Here is a tiny trained network, its code and every weight. The questions are about switching its units off for an input and a target symbol, where a switched-off unit gives its printed mean instead of its output.

import numpy as np


def w(rows, s, z=0):
    codes = np.array(rows[::2]) - 128.0
    scale = np.full(codes.shape[1], s)
    scale[-1] = z or s
    return codes * scale


def f(y):
    return y / 2 * (1 + np.tanh(0.7978845608 * (y + 0.044715 * y**3)))


def softmax(a):
    e = np.exp(a - a.max(-1, keepdims=True))
    return e / e.sum(-1, keepdims=True)


def log_softmax(a):
    a = a - a.max(-1, keepdims=True)
    return a - np.log(np.exp(a).sum(-1, keepdims=True))


def net(x, mask):
    ids = ['ΞΨΩαεη'.index(c) for c in x.split()]
    T = len(ids)
    res = E[ids] + P[:T]
    u = 0
    for l in range(3):
        q, k, v = (res @ M[l].T for M in (Q, K, V))
        z = softmax(np.where(np.tri(T) > 0, q @ k.T / 3**0.5, -1e9)) @ v
        res = res + np.where(mask[u], z, O[l][:, -1]) @ O[l][:, :-1]
        u += 1
        y = f(res @ A[l][:, :-1].T + A[l][:, -1])
        res = res + np.where(mask[u : u + 8], y, B[l][:, -1]) @ B[l][:, :-1]
        u += 8
    return log_softmax(res[-1] @ U[:, :-1].T + U[:, -1])


Q, K, V, O, A, B = {}, {}, {}, {}, {}, {}
E = w([
[126,142,65],'Ξ',
[126,142,66],'Ψ',
[23,157,222],'Ω',
[249,132,181],'α',
[76,153,139],'ε',
[151,47,55],'η',
],0.021)
P = w([
[21,169,133],'0',
[54,22,220],'1',
[38,214,122],'2',
[61,2,217],'3',
[86,208,122],'4',
[84,36,187],'5',
[103,207,99],'6',
[101,61,148],'7',
[97,205,68],'8',
[97,71,100],'9',
[84,195,29],'10',
[33,75,64],'11',
],0.0092)
Q[0] = w([
[245,154,189],'L0H1',
[254,114,218],'L0H1',
[181,87,176],'L0H1',
],0.0055)
K[0] = w([
[248,255,174],'L0H1',
[198,101,214],'L0H1',
[227,165,106],'L0H1',
],0.0059)
V[0] = w([
[131,125,165],'L0H1',
[50,201,57],'L0H1',
[255,207,205],'L0H1',
],0.0085)
O[0] = w([
[108,112,135,115],'L0H1',
[197,141,105,145],'L0H1',
[2,98,79,5],'L0H1',
],0.0095,0.011)
A[0] = w([
[99,139,210,16],'L0N1',
[152,57,43,2],'L0N2',
[71,35,39,35],'L0N3',
[64,22,213,197],'L0N4',
[93,176,59,90],'L0N5',
[198,190,163,84],'L0N6',
[107,255,181,136],'L0N7',
[1,211,98,151],'L0N8',
],0.0092,0.0058)
B[0] = w([
[108,15,122,143],'L0N1',
[41,60,1,193],'L0N2',
[174,196,174,151],'L0N3',
[224,212,78,232],'L0N4',
[182,116,136,126],'L0N5',
[171,146,154,255],'L0N6',
[128,134,3,228],'L0N7',
[194,35,167,177],'L0N8',
],0.0062,0.0051)
Q[1] = w([
[134,130,156],'L1H1',
[137,133,130],'L1H1',
[254,142,150],'L1H1',
],0.0095)
K[1] = w([
[185,142,112],'L1H1',
[106,132,114],'L1H1',
[66,67,2],'L1H1',
],0.0079)
V[1] = w([
[128,183,157],'L1H1',
[109,65,2],'L1H1',
[99,107,104],'L1H1',
],0.012)
O[1] = w([
[81,141,5,63],'L1H1',
[153,153,223,252],'L1H1',
[254,100,196,104],'L1H1',
],0.0073,0.011)
A[1] = w([
[134,88,145,82],'L1N1',
[75,155,127,253],'L1N2',
[123,129,123,150],'L1N3',
[85,2,59,113],'L1N4',
[171,166,99,54],'L1N5',
[80,178,123,149],'L1N6',
[144,210,78,38],'L1N7',
[118,79,159,225],'L1N8',
],0.012,0.008)
B[1] = w([
[117,167,136,142],'L1N1',
[1,205,134,157],'L1N2',
[116,126,125,131],'L1N3',
[165,103,237,131],'L1N4',
[208,52,136,187],'L1N5',
[108,222,18,134],'L1N6',
[254,154,220,182],'L1N7',
[21,124,160,254],'L1N8',
],0.007,0.0054)
Q[2] = w([
[126,31,240],'L2H1',
[254,190,21],'L2H1',
[190,202,46],'L2H1',
],0.0069)
K[2] = w([
[157,21,251],'L2H1',
[89,236,209],'L2H1',
[123,185,128],'L2H1',
],0.011)
V[2] = w([
[133,58,1],'L2H1',
[141,115,92],'L2H1',
[195,64,108],'L2H1',
],0.0098)
O[2] = w([
[252,86,254,2],'L2H1',
[148,80,155,113],'L2H1',
[230,2,46,212],'L2H1',
],0.0048,0.0094)
A[2] = w([
[83,183,96,58],'L2N1',
[171,74,165,10],'L2N2',
[85,126,92,215],'L2N3',
[155,120,205,17],'L2N4',
[122,97,49,58],'L2N5',
[193,132,101,68],'L2N6',
[161,187,121,45],'L2N7',
[3,101,132,139],'L2N8',
],0.017,0.011)
B[2] = w([
[229,138,143,164],'L2N1',
[132,223,132,213],'L2N2',
[14,211,105,167],'L2N3',
[113,95,66,154],'L2N4',
[247,81,38,133],'L2N5',
[63,108,150,255],'L2N6',
[135,78,75,209],'L2N7',
[129,11,148,155],'L2N8',
],0.012,0.0084)
U = w([
[105,67,84,37],'Ξ',
[104,65,80,56],'Ψ',
[86,165,79,66],'Ω',
[26,98,125,115],'α',
[13,205,150,123],'ε',
[172,109,255,253],'η',
],0.0088,0.0069)

Each question gives the input, a string of symbols that net reads in full, and the target symbol t.
The units are the heads (3 rows each of Q, K, V and O) and the neurons (one row each of A and B). Each row of codes is followed by its name. A weight is (code - 128) times the scale printed after its matrix; where a second scale follows, it is the last column's (O, A, B and U).
mask holds one flag per unit, layer by layer, with each layer's heads first. A switched-off unit (its flag False) gives its mean, the last column of its rows in O or B, instead of its output. The means were averaged over made-up inputs and are rounded, as every weight is.
A unit's drop is (log p(t) with every unit on - log p(t) with that unit switched off) / (log p(t) with every unit on - log p(t) with every unit switched off).
The circuit of an input: a set's keep is (log p(t) with only the set's units on - log p(t) with every unit switched off) / (log p(t) with every unit on - log p(t) with every unit switched off). Starting from the 12 units with the biggest drops (on a tie, the unit counted first), units are removed one at a time, each time the one whose removal leaves the highest keep (on an exact tie, the one counted first), for as long as the keep stays at least 0.8.
circuit, biggest first: the units of the circuit, biggest drop first
k most important neurons: the k neurons with the biggest drops, biggest first
k most important neurons of layer l: the k neurons of layer l with the biggest drops, biggest first
input η Ψ η η η η ε η Ω η α ε, target η: circuit, biggest first -> L0N2, L1H1
input Ω Ω ε α, target ε: circuit, biggest first -> L0H1
input η η η α ε Ξ, target ε: circuit, biggest first -> L0H1, L2H1
input Ξ Ψ Ψ ε η η Ξ η α η Ξ, target η: 3 most important neurons -> L1N5, L0N2, L2N3
input η Ψ η Ω Ξ, target Ψ: 3 most important neurons -> L2N7, L0N7, L1N7
input η Ω α Ω η Ψ ε, target Ω: 2 most important neurons -> L0N8, L0N7
input η η Ξ η Ξ Ω η α Ξ η ε Ω, target η: 3 most important neurons -> L0N2, L0N4, L0N8
input η ε ε η Ξ η ε Ψ η η Ξ Ψ, target η: circuit, biggest first -> L1H1, L0N2
input η η η ε Ψ η η ε Ξ Ψ, target ε: circuit, biggest first -> L2H1, L2N3
input ε η Ψ η η ε ε ε η Ξ, target η: circuit, biggest first -> L1H1, L0N2
input η η η ε η ε η, target Ω: circuit, biggest first -> L2H1, L2N5, L2N3
input ε Ξ Ψ η η, target η: circuit, biggest first -> L1H1, L0N2
input α η ε Ψ Ψ Ψ η η Ψ, target η: 2 most important neurons -> L1N5, L0N4
input Ω α η Ξ η α Ξ ε η η ε Ω, target η: circuit, biggest first -> L2H1
input Ξ ε Ξ η η η Ω η Ω ε α, target α: 2 most important neurons -> L2N8, L2N3
input Ψ η Ξ Ψ ε ε α ε, target ε: 2 most important neurons -> L2N3, L0N8
input Ξ η Ξ Ξ Ψ Ξ Ξ Ξ ε Ω Ψ, target Ψ: 2 most important neurons -> L2N7, L2N2
input Ψ η ε ε η Ω η, target ε: 2 most important neurons -> L0N7, L2N3
input ε ε Ξ η α ε ε ε η ε ε Ξ, target ε: 2 most important neurons of layer 0 -> L0N2, L0N4
input Ω η η η ε Ψ Ξ, target Ψ: 4 most important neurons -> L2N7, L0N7, L2N2, L1N8
